[60] [-21  -2 -37 -22  -5 -27  31  14   2  28 -16   6  16  11  -2  10  19 -26
 -14  18 -20  10  14  13]
[60] [ 16  -1  -2  14  34   8 -44 -10  16  -9   5  18  13  20  -1  17 -14 -21
 -32   0 -12  -8 -33   1]
[59] [ -6 -10   5  14   1   9  -7  19  23  -3  26  15  15   2  -6  -9 -26   5
   1  -1  17  -1 -11   3]
[66] [ 43  13   9  19  23   9 -26 -13 -32  -3  -7 -27  -6  -2 -12  41  25 -21
  -6   5  -5 -10  -6 -15]
[68] [ 17   9 -11  -8 -37 -11  35   7 -30  -7  -5   8  11 -11   1  11 -11   5
   5  10  20 -21  15 -24]
[68] [ 31  14  -9 -31 -14   6   2 -45 -13 -28 -28  13 -19  25   4 -31   2   7
  69   2 -14  -2  33  -3]
[65] [ 12  -4  -7  30  20  45  -9 -21   5   5  14 -21  14   9  -5 -28 -10  39
  -4  -2  19  32 -18 -10]
[59] [-23  -4 -12   7  13 -14  12   9   4  13  10  -3  18 -25  -4  -1 -11  12
 -40  -6   6  12  13  -4]
[65] [ 11  -2 -17  33  16  31   5  18   8  14   9 -21  30  10 -13  -2  -8   9
 -17  16  31  13 -32  -9]
[68] [  2   6 -18  12  38  -1 -13   5  22   1   3  20  33  -7 -10 -14 -34   5
 -22   6  11  11   2  -1]
[59] [ 11   6  -5  -5  12  -9 -13  -6   1  20   6  34  20   2  -8  -2  -6  -1
  13  18 -23  25  24   9]
[68] [ -5  10  -9  -8  17   3   8  21  34 -24 -29  -6  -5   4  -5 -39 -18  -5
  40   3  29 -13  -1  11]
[60] [ -7 -16 -23   9   9   9  -1  -1  21 -19  21  -6  14  17  -9  -1 -19  -9
 -21 -17  14 -13  -8  -5]
[66] [ 14  12 -10  11  28  11 -12   4  15 -19 -21  -1  12   4   0 -10 -22  -3
 -13   5  23 -14 -27  -8]
[66] [ 10  -4   5  18  19  13   1  10  -1 -13  21 -42  -8 -18 -30  -2   6   1
  36 -15  25   0  33  -3]
[66] [  5  -1 -33 -15 -19  12  12 -47  -8 -20 -19  15   8  33  27 -17 -17  18
 -36  -7  -4  -8 -26 -22]
[66] [ 11  -6 -12  22 -12   8  19  35  -7   3  17 -21  20   2 -16  32   0 -18
 -15   9  32 -21 -19 -15]
[60] [ 20  -2  25   7   7   8 -26 -12   5 -24  39  20  -3 -16 -19 -20 -29  20
  53 -17   7   5  48  -1]
[65] [ -6   7  21  25  16  33   2  17  14  12  -8 -29  -5 -18  -2 -42  -2  42
  26   8  33  30 -18   6]
[59] [ 11  16  37 -21 -17 -18 -16 -18 -12 -40 -20  30 -31 -22  23  -9 -22  12
  16 -16  -2 -34   9  -9]
[74] [ 18  14  27   7 -19   3  -6  -9 -38   7 -21  -5 -15 -12  23  28  17   9
 -30   9  -4 -11 -36 -18]
[74] [ -6 -14   4  -9 -46   6  17  -9 -16  -2   7  -7 -18  20  16  14  19  -3
  -3  -8  -7 -15 -19  -5]
[59] [ 15  10  -1  15  20   3   8  34   7  12   9  -3  22 -22 -31 -13 -12   5
  47  20  26  17  35   4]
[66] [ -8   7 -12  -8   5   7  -4 -21  -1  41 -30  15   8  24  22 -11  22  11
 -23  27 -36  42 -30  14]
[74] [-38  13   8 -13  14 -47  26  33 -10  44 -20 -10  -2 -59  -4   5  24   3
 -13  12 -14  27  46  17]
[65] [ -6  15  -9   2  -8  -5  43  -4 -28   3 -17 -23   7 -49   4 -25 -12  51
 -14  -3  32  13  31 -26]
[65] [-49 -25   0  -7  -6  -3  13  23  42  -7  21  -9 -12   5  -2 -25  -5  -2
  10 -24   9  -2   2  23]
[74] [ -5 -16 -10 -22   5  -5 -19 -37   7 -11  10  -3 -23  35  -4   6  27 -29
  20 -21 -44   2  23  18]
[66] [  3  11  -3  -3 -15   7  20  -5 -17   6 -29 -12  -5  -2  15  -8   9  17
  -7  11   9   3 -19 -10]
[68] [-22  -7  10  12   6  -8   3  51  19  15   4 -17  -1  -7  -8  21  13 -28
 -11   6  12 -11 -25  16]
[68] [-33  -3  27  -2 -17  -2  16  23  21 -23   1  -5 -21 -31  12 -36 -26  31
  11 -23  35 -16  -2   2]
[74] [-28  -6 -21 -24 -10 -17  18 -11   4   6 -19   0  -7  12  16  -3  14  -8
 -25  -6 -21   0  -3   8]
[66] [ 30   5  14   1 -18  13  -7 -28 -40  12  -1 -11 -15   9   3  23  34   2
  17   8 -22  10   3  -8]
[65] [  5  23  18 -19  -5 -19   7   6 -12  -4 -37   9 -18 -25   9 -13   2   7
  31  11   1  -6  18   3]
[66] [-27 -10 -29   2 -38 -11  62  26 -21  14   0 -33  13 -12   5  22  11   1
 -52  -1  27 -16 -12 -21]
[68] [  1 -11  31  10 -17   2 -17 -11 -22  11  31  -2 -15  -9   4  28  18   5
 -13 -11 -19   5  -1  -2]
[65] [ 12   4  22  20   0  17  -8 -38 -41  15  13 -20  -7 -30   7   2  12  49
 -23 -10  -6  31  11 -21]
[65] [  8   6  11  -2  -8 -14  -1  -3 -23  10   4   8  -1 -18   1  19   7   1
  -7   4 -11   1  16  -6]
[74] [ 15  19 -30 -26  28 -21   1 -32  -8 -22 -38  -2  -4   0  -5 -10   3 -15
  14  -4 -15  -6  42  -4]
[60] [ 16  14  12  -8 -50 -27  35  37 -30 -18  -8  19   5 -30   6  28 -23  -7
   0  11  35 -52   4 -27]
[59] [ 19 -10 -64 -50 -12 -10   4 -85 -12 -26  -7  28   3  66   3  -6   8 -25
  15 -14 -57   0  47  -4]
[68] [ 22  15 -17  -7  19 -10 -12  -2   9  -7 -12  41  27   5  -6  -9 -31  -7
   8  19  -1  -1  12  -2]
[74] [  1 -16 -18 -15   2  10 -12 -21  20 -17   5  -4 -13  49  -5  -2  15 -31
  27 -11 -22  -7  -2  15]
[60] [ 10  -1  11 -22 -41  -8   7  12  -4  12   3  38  -4  22   3   4   8 -15
  54  24 -20  -1   8  15]
[65] [ -1   7  24   1  28  -7 -33 -17   9 -20  -1  12 -13 -24   5 -14 -19  14
  -5 -20  -6  -2  12   2]
[68] [ 12  -1   6   2 -13  -5   5  -6 -18   3  29  16  12 -18 -12   3 -13  17
  17  -1   0   9  41 -10]
[59] [ 29  17  11   2  16  -2 -25 -11  -9 -18 -14  15  -1  -6   2   9 -13  -6
   0   4   0 -16  -4 -10]
[65] [ -2  -4   8  -5   1 -11 -15  -4   1  -5   6   9  -8   4   3  18   5 -19
 -10  -7 -17 -12  -2   5]
[60] [  2 -10  30  17 -11  22 -13  27   8  24  23  -7  -9  13  -9   7  22  -6
  38  14  -2  15 -20  19]
[59] [  2 -11 -16   8  16  25   6  18  34 -13  15 -27   2  22 -30 -30  -2  -9
  63  -3  25   6  16  15]
[59] [ 16   6 -14  -1 -15  -8  17  -4 -27   6  -2   5  16  -6  -1  20  -1   0
 -17  10   2  -5   9 -19]
[65] [  6 -11  -4   4 -21  20   7   1  -4  24  17  -2   5  28  -6   2  20  -1
  28  16 -10  22  -6   8]
[60] [-30  -6  -4 -20  36   2 -26  -9  53 -36 -39 -23 -42  34  13 -27  14 -34
   7 -26 -12 -23 -35  31]
[66] [  8 -13  -7   2 -35   6  20  -3 -20  -4  26  -8   2  10  -4  19   5  -2
   3  -6   7 -12   7 -15]
[60] [ 11   0  16  -6 -38   7  22 -18 -21 -28  23   5 -10 -25  -2 -31 -26  47
  49 -19  25  -4  49 -21]
[74] [-34 -26  18   4 -56  28  26  -8 -11  20  18 -32 -28  16  26  -6  33  32
 -14 -14  -2  15 -40   1]
[74] [  0  -8  22   7 -14 -20  -4  17 -10   3  50  27  13 -35 -15  20 -22   5
   2  -9   2  -4  42  -5]
[68] [  4   6  40  -9 -12 -13 -28  -9   2 -18  10  52 -10 -19  16 -11 -33  19
   9  -8  -9 -10   7   0]
[74] [ 11  11   5  18  18  17 -17   2   5   3 -18   2   9   2  11  -4 -11  11
 -26  12  12   3 -44  -6]
[60] [ 38   9   3  -4  19   8 -43 -70  -8 -44  13  46   7   0   6 -25 -49  33
   2 -23 -12   0  30 -23]
[59] [  0  20  22 -22  49 -20 -59 -52   0   3 -46  18 -34   0  24   0  27 -11
 -19  -6 -67  18  -4  22]
[59] [ 23   9  -5   2   6   0  -9 -13 -11 -22  -8   5   4   1   1  12 -13  -6
 -14  -3   7 -22  -5 -18]
[74] [  9 -15 -15  15  -7  17   0  28  35 -23  38  28  34  23 -17 -11 -50  -7
  17   2  37 -20 -12  -4]
[60] [ 29  -3  31  15 -29  17 -11   8 -12 -15  35  21   2  -4  -5   7 -24  14
  32   1  20 -15  -1 -14]
[66] [ 22  -1 -14  13  10  17 -11 -20 -18  20   3 -14  10  23  -5  23  25 -10
 -15  12 -19  18 -14  -5]
[68] [ -4  -3  34 -23 -40 -15   1 -13 -16  -4  17  28 -26 -13   9  -7   2  16
  44 -10 -21   1  39   7]
[ 13  -4 -24 -27 -20  -3   5   0  12  -4 -11  26   4  52  -2   1   8 -38
  43  19 -20 -11  -2  15] -> [65]
[-10  -7  -1  -5   9 -21   2  40  24  -3  18   6   5  -6 -25   8  -5 -34
  32   0   5 -13  30  19] -> [60]
[ -2   8  -2 -23 -10 -18 -14 -40  -9   2 -17  54   6   7  32  -4 -17  14
 -39   3 -37   6  -8  -4] -> [68]
[-12 -11 -23  -8   4   4   7 -18   7  -5  -1 -18  -5  21   0  -4  13  -8
 -10 -13 -10   3   1   3] -> [59]
[ 22  17  -8 -20 -34  -3  19 -16 -25 -27 -42  11  -9  11  26   2  -8   1
  -6   8  11 -36 -24 -24] -> [68]
[  3   8   3 -18 -16 -12  11   0  -9   2 -13  14  -7  -4   3  -8   4   1
  30   9  -8   1  22   4] -> [65]
[  8   3  -4  -4  -4  -1  -2 -13 -10  12   2  16   9   4   2   1   1   6
   0   9 -15  14   8  -1] -> [60]
[ 10  -7   9 -10 -25  -1 -12  -6  10 -29  20  42   1  16   6  -5 -32  -3
  19  -8   1 -25  -1  -3] -> [66]
[  9  26  20   5  33  -7 -25  22  14   0 -41  13  -2 -16   8  -5 -10  -7
  -3  20   7  -7 -29   8] -> [66]
[ 19  -1  -6   3 -23  19   4 -40 -13 -59   5   6  -1   3  20 -16 -48  34
 -29 -32  35 -40 -18 -43] -> [60]
[ -9  -7  -5   6 -36   0  35  12 -22   0   3 -24  -1  -9   9  19   6   7
 -34  -6  23 -20 -18 -21] -> [59]
[ 11   8  -2  20  27  30  -9 -27  14 -45   1  -7   8 -20   1 -54 -56  56
  -4 -26  48  -2   2 -27] -> [68]
[ -8  10   3   4  13 -19  -6  26  -6  41 -23   6  11  -8   8  36  24 -24
 -47  28 -21   8 -32  10] -> [66]
[  1   6  -1  -3  19 -14 -22 -18   0  -1  -3  27   9  -8   8   5 -15   2
 -33  -3 -19   4   3  -2] -> [59]
[ -3  22  52 -10   5 -17 -17  28  12 -11 -24  20 -29 -38   6 -24 -12  10
  53   6   8  -9  12  18] -> [66]
[-22  -3  15  -6   8 -17 -23   9  17  18  -4  28  -2   3  16  13   3 -16
 -35   5 -29   3 -28  19] -> [68]
[  2  -2  39  -1  -8   1 -30 -19  -3 -12  16  22 -21 -10  13  -4  -9  17
   8 -16 -15  -2   1   3] -> [68]
[ 27  15  -5   5  14  -9 -12 -12 -17 -17 -10  13  13 -13   1  17 -20  -3
 -27   1   6 -19   2 -22] -> [59]
[-24  -9  -4 -15   0 -11   2  -7  19 -20   1   2 -13   2   6 -15  -8  -3
  -3 -23  -3 -12   9   7] -> [65]
[-11 -10 -19  -1  -3  -4  15  11   6  16  13  -2  14   8 -11   3   6  -9
   0   5  -4  11  12   7] -> [60]
[ -5  -1   7  -4  -6 -12  -4   3 -11  25   2   8  -1  -1   4  22  20 -11
 -13  10 -25  10  -1   8] -> [66]
[ 30   2  29  10  -4  -6 -25  11 -17  -4  27  14  -2 -11 -17  36   1 -20
  25   3  -6 -15  18  -3] -> [74]
[-17  -3   6  19  18  -5  -3 -10 -10  -9  11 -26  -2 -39   5   9 -10  23
 -65 -30  15  -5   0 -20] -> [65]
[ 30  14  -3  29  19  32  -7  -6 -16   9 -16 -25  13   2   0   2   4  17
 -16  18  20  12 -35 -18] -> [65]
[  4  -7  37  23  32   6 -45  30  24   6  34   1  -5  -8 -24  15   3 -22
  27  -1  -4   5   1  23] -> [68]

(72) [ 33 -12  20  32 -10   4 -23  37  15   0  -3 -28  14 -25  -9   0  -9 -13
  19   5  18   6  16   7]
(63) [-51 -16   3  -2  -5  35  -9  -7   2  30 -29 -20  -2  -4  -3  10  26 -26
  -8  -3 -37 -10   2 -11]
(65) [ 10   0  -4  -2  -4  -5   7   3  -5  -2  -6  10  11   8  11 -17  -8   3
   1 -14   1   8  -6 -20]
(60) [-26  48   0 -22   0 -28 -42   3 -23 -21 -15 -23  16 -33  20 -21  23 -51
   4 -15   9  -5  22 -16]
(72) [  4   3  -5  -6   2   3  -1  -2  -5  -6  -7   4   9   0   7  -8   0 -11
   1 -13   0   7   3 -15]
(65) [-19   9  -8  15 -40 -24  13  17   6  20  -5 -28 -11 -11   0 -14  -1  26
  -7  10  -9 -18 -25  22]
(61) [  2  11   7   3  10 -24 -10   5  -1  -9  13  -5  -7  -3  -7   0   2   3
  -1  14   9  -9   5  17]
(66) [  4   7 -31 -31  -2  22  32 -42  -6 -11  16  31 -16   8   5  25  -9  18
  -5  -4   6   9 -10   9]
(61) [ 18   8  16  16  -8 -13 -24  23   5  -6   6 -20   6 -21  -2   1  -3  -7
  14   9  21  -1  14  11]
(66) [ 40   8   3  -1  15   5 -22   8  -1 -30   6  -2  17 -22  -1   2  -7 -32
  16  -9  29  18  28  -3]
(63) [-15 -29  20  28  -1   3  -4  24  12  29 -18 -17   4  11 -11 -11   7   3
  -5   6 -26 -10  -7  -7]
(66) [  3 -11 -13   6   6   0  22  -4   9   1   8  -1 -15   6 -21   5  -3  15
 -14  11 -11  -6 -11  26]
(61) [ -8  -4 -10 -12 -33  47   1 -12   0  14 -18  -4   8 -17  19  18   0 -13
  14 -17   0  13   2 -18]
(66) [-46   8  51  -2  -1 -12 -32 -12  -3  29  26  14 -24  20  13  39  16  37
  14  41   9 -27   6   9]
(63) [ 26  51  14 -12 -65 -14 -30   4 -10 -10  24  -1   7 -41  48  22 -21  22
  47   3  71   9  11   1]
(60) [-66  31  -3 -30 -21 -17   2 -29 -20  20  -1   9 -18  12  26   3  20  20
 -10   5 -15 -22 -18  -7]
(66) [ -2  25  18 -24  -4   6 -32 -13 -18 -10   4  20  15  -6  35  12   3 -14
  25 -11  29  11  21 -33]
(60) [ -3  -5 -21  -5   6  14   4   4  -5  -6 -31 -12  20  -8   0 -27   7 -41
 -10 -30 -22  11   2 -26]
(66) [  8  -7  35  29   5 -10 -41  38   8   4  -8 -29  16 -17  -6  -8   6 -24
  15   8   8  -3  22  -3]
(63) [-37  -8  18 -18  12  29 -11 -29  -5  18   3  20 -12  18   9  34  16   2
   3  10 -11  -6   7 -12]
(63) [ -2  -1  17  13 -18 -13  -3  12   4  15   7  -1  -3   6   7   1  -5  26
   8  12   7  -7  -8   2]
(72) [ 25 -10  18  29 -11  -1 -18  32  14   3  -1 -24   9 -19  -8   0  -8  -5
  15   8  14   2  10  10]
(63) [-33 -16  54  -6   1  36 -36 -17  -2  33   8  26  -4  22  24  49  12  14
  28  18   7  -4  18 -27]
(65) [ -6  32 -25 -17   8 -50  16  -5 -18 -21   0   9   2   9   8 -41   1   3
 -20 -14  -5  -5 -16  -6]
(63) [ -2 -19  26  21   2  -9  -2  15   8  19   4   5  -2  22  -3  -2  -3  26
   2  14  -5  -8  -7  -2]
(65) [-17 -16  33   0  51  13 -36  -3  -3   0  -3   7   5  14 -10  13  22 -33
   1   7 -12  -3  29 -17]
(60) [ 10  13  46  28 -32 -17 -52  41   6  10   3 -32  14 -32  16   5  -2  -3
  35  15  36  -5  21   1]
(72) [ 48  -6   7  13   5  25 -27  20  10 -22  -2 -18  20 -35  -8  11  -9 -39
  23  -8  28  22  32   1]
(61) [ -8  24   5 -16 -21 -11  -2 -15 -10   1  17  17  -8   2  24  14  -5  27
  12   7  22  -3  -5   0]
(72) [ 18  21 -14 -13  18 -15  -3 -10  -5 -32  18   1  -7 -15 -10   5  -1 -13
  -3   4  18   2  12  24]
(63) [ 10  14  35   7 -41   2 -34  15  -1  12   9  -3  11 -19  33  19 -10  14
  39   7  41   5  13 -13]
(61) [  2 -25  -2  13   9   0  26   1  10  13   4  11 -10  26 -16  -3  -6  28
 -13   9 -18  -5 -18   9]
(60) [  6  -9 -39 -11  23  17  24 -11  -1 -18 -19  -4   6  -3 -18 -18   4 -35
 -23 -23 -26  11  -2  -3]
(61) [ 21  14  15   1 -17 -17 -15  15  -9  -5  -1  12  23   0  30 -18 -13   5
  21 -15  26  12   3 -33]
(65) [ 36   3 -12 -20  15   4  14 -17 -12 -25   8  42  15  18  18  -9 -19   3
   6 -24  18  25   2 -31]
(66) [-39  14  24 -17  -8  -6 -13 -20 -12  19  12  21 -13  19  24  20  11  26
   8  15   4 -14  -3 -11]
(61) [-29 -12 -16 -13 -28  44  29 -33   9  27   6   5 -29   2  -2  45   2  30
  -4  15 -13  -7 -18  24]
(60) [-28  26 -29 -28   8 -18  30 -45  -2 -11  40   9 -52   2 -22  36   8  36
 -26  37  -2 -26 -17  69]
(66) [-15   3   1 -15   1   8  11 -29  -1   6  23  22 -25  14   0  34   1  31
  -1  20   4  -9  -6  20]
(61) [  1 -22  -1   3  -3 -10  45 -11   1  21  11  45 -10  56   8  -9 -19  66
 -10   2 -13  -1 -38 -14]
(65) [  8 -13  10   1   6  30  -8  -8   9   2  10   2  -7  -6  -8  34  -1  -3
  11  12   9   4  14  12]
(72) [ 36  11  -3   7  -1 -14 -16  25  -5 -23 -11 -11  29 -20   9 -30 -10 -29
  11 -23  19  17  13 -21]
(72) [ 14  12 -11  -8  -3  -8   4  -2  -7 -13   0   7   8  -3  10 -11  -7  -3
   2 -12  10   8  -1  -9]
(65) [ 25  -3  -6  -2 -14  -2  18   2  -5  -1  -4  24  17  16  22 -20 -20  18
   7 -22  10  17 -13 -31]
(72) [  4  31  -8   5  -5 -67   8  15  -7 -14  14  -6  -7   1  -1 -34  -6  25
 -13   9   9 -16 -17  21]
(65) [ 17   7 -18 -10   1  -4  11  -2  -8 -15  -8  11  15   2  11 -22  -9  -9
  -2 -23   3  14  -4 -21]
(60) [  4  -5   6  13 -13   4  -6  14   7   7  -5 -15   3 -11  -2   1  -2  -2
   6   3   2  -1   1   5]
(60) [-33  23  10 -10 -18 -19  -7 -13  -6  12  16   1 -20   1  12  17   8  27
   2  21   7 -19  -7  17]
[ 14   5  21   2   2  10 -33   8  -1  -8   2  -5  12 -18   9  13   1 -22
  22   0  24   9  26  -9] -> (66)
[  7   9   7   0 -14  -2 -11   5  -3  -1   1  -2   7 -10  13   2  -4   0
  13  -3  16   4   5  -7] -> (61)
[ -7  28  -1 -27 -17  -3  -9 -16 -20  -7  -2  20  13  -1  38  -4  -2  -2
  14 -20  18  10   3 -34] -> (61)
[ 11 -14  13  -6  42  -6  10 -18  -1  -8  25  42 -11  40  -9  12  -6  25
  -5  13   2   1   0  -1] -> (63)
[-26  21  -9 -21   9  -4  -5 -23  -7  -9  11  -4 -19 -10  -6  19  15  -8
  -9  13  -1 -12   6  24] -> (61)
[ 37 -13  -6   9  21   6   5   7   9 -19   8   0   3  -5 -20   2 -11 -10
   0   0   9  11  10  14] -> (60)
[  8   7   7   3 -29 -40  29   2  -7  14  18  38  -3  40  29 -20 -25  74
   4   2  14  -3 -37 -16] -> (65)
[-53 -11  11   3 -40  21   2  -1   1  48 -25 -10  -2   8  20   4  13  16
   2  -1 -27 -12 -19 -22] -> (66)
[-63  -7 -18 -14   0  17  19 -24  -2  26 -18 -10 -21  10 -11   7  26  -3
 -28   5 -48 -20 -17   9] -> (63)
[ -1  15 -22   7 -26 -29  21  11   2   0  -1 -19  -7 -11  -4 -22  -6  17
 -12   1  -4 -10 -22  22] -> (63)
[ -5 -24  35   1  49  15 -32   4  -7   1 -16  20  24  26   4  -7  14 -35
   6 -13 -12  10  26 -50] -> (65)
[ 10 -11 -40  -9 -15  32  38 -16   5  -1 -11   1  -3  -5  -6   1 -10  -1
 -11 -17 -14  12 -16   4] -> (66)
[  3  21  -8  -8  35 -32 -22  13 -16 -32 -18 -12  24 -11  -3 -44  14 -54
 -11 -24  -6   4  18 -22] -> (72)
[-13  47 -23 -30  21 -62  17 -28 -19 -31  34  22 -27  13  -3  -9   3  26
 -24  15   9 -18 -14  33] -> (65)
[-24 -18 -19   9  10   4  18   6   6  11 -25 -22  -3   3 -23 -21  14 -17
 -27  -6 -43 -10 -13   6] -> (63)
[  1   3  20  -9  16 -12   2 -21  -2   0  37  37 -21  29   3  29  -6  43
   6  26  18  -7  -2  14] -> (65)
[ -1  -4  -4 -19  36   5  10 -29  -6 -12  17  34 -11  26  -6  15   2   6
  -9   5  -3   2   3   0] -> (63)
[ 35   5  24 -13  20  12 -25 -12  -7 -21  24  35  10   5  17  26 -12  -2
  28   0  41  20  28 -18] -> (63)
[ 37  -5  11   0  31  -1 -20  13  -9 -24 -10  17  34   6  10 -25  -7 -35
  12 -28  13  25  23 -45] -> (60)
[-14  11   5  -3 -10  -8  -5  -3  -2   6   6  -3  -8  -3   5   7   4  10
   2  10   4  -9  -2   9] -> (60)
[-20 -17  50  18 -16   5 -21  11   6  38   7   9  -4  21  16  21   1  36
  21  23   5 -12  -1 -12] -> (63)
[ 11  -7  21  28  23 -13 -41  43   5  -9 -22 -39  25 -23 -17 -28  13 -53
   3  -6  -5   0  27  -8] -> (72)
[ -1  20   3 -11   3 -20 -10  -3 -11 -11   6   9   4   1  13  -8   1  -1
   4  -3  12   0   4  -9] -> (61)
[ -9  20  -8   0 -15 -46  21  -1  -3   2  19   5 -18  12   2 -13  -7  45
 -12  15   3 -18 -26  23] -> (72)
[-41   0  -4  -1 -22  12   0  -3   1  24 -18 -21  -7  -9   2   3  16  -5
  -7   1 -23 -13  -9   2] -> (63)
[  4  21 -35 -27  13 -12  25 -28 -10 -26  14  15 -13   1  -6  -1  -2   2
 -17  -4   1   1  -8  18] -> (63)
[ 24   1  14  16  12 -26 -16  27  -1 -12  -3  -4  18   0   0 -27  -6 -10
   5  -7  10   5   8 -13] -> (61)
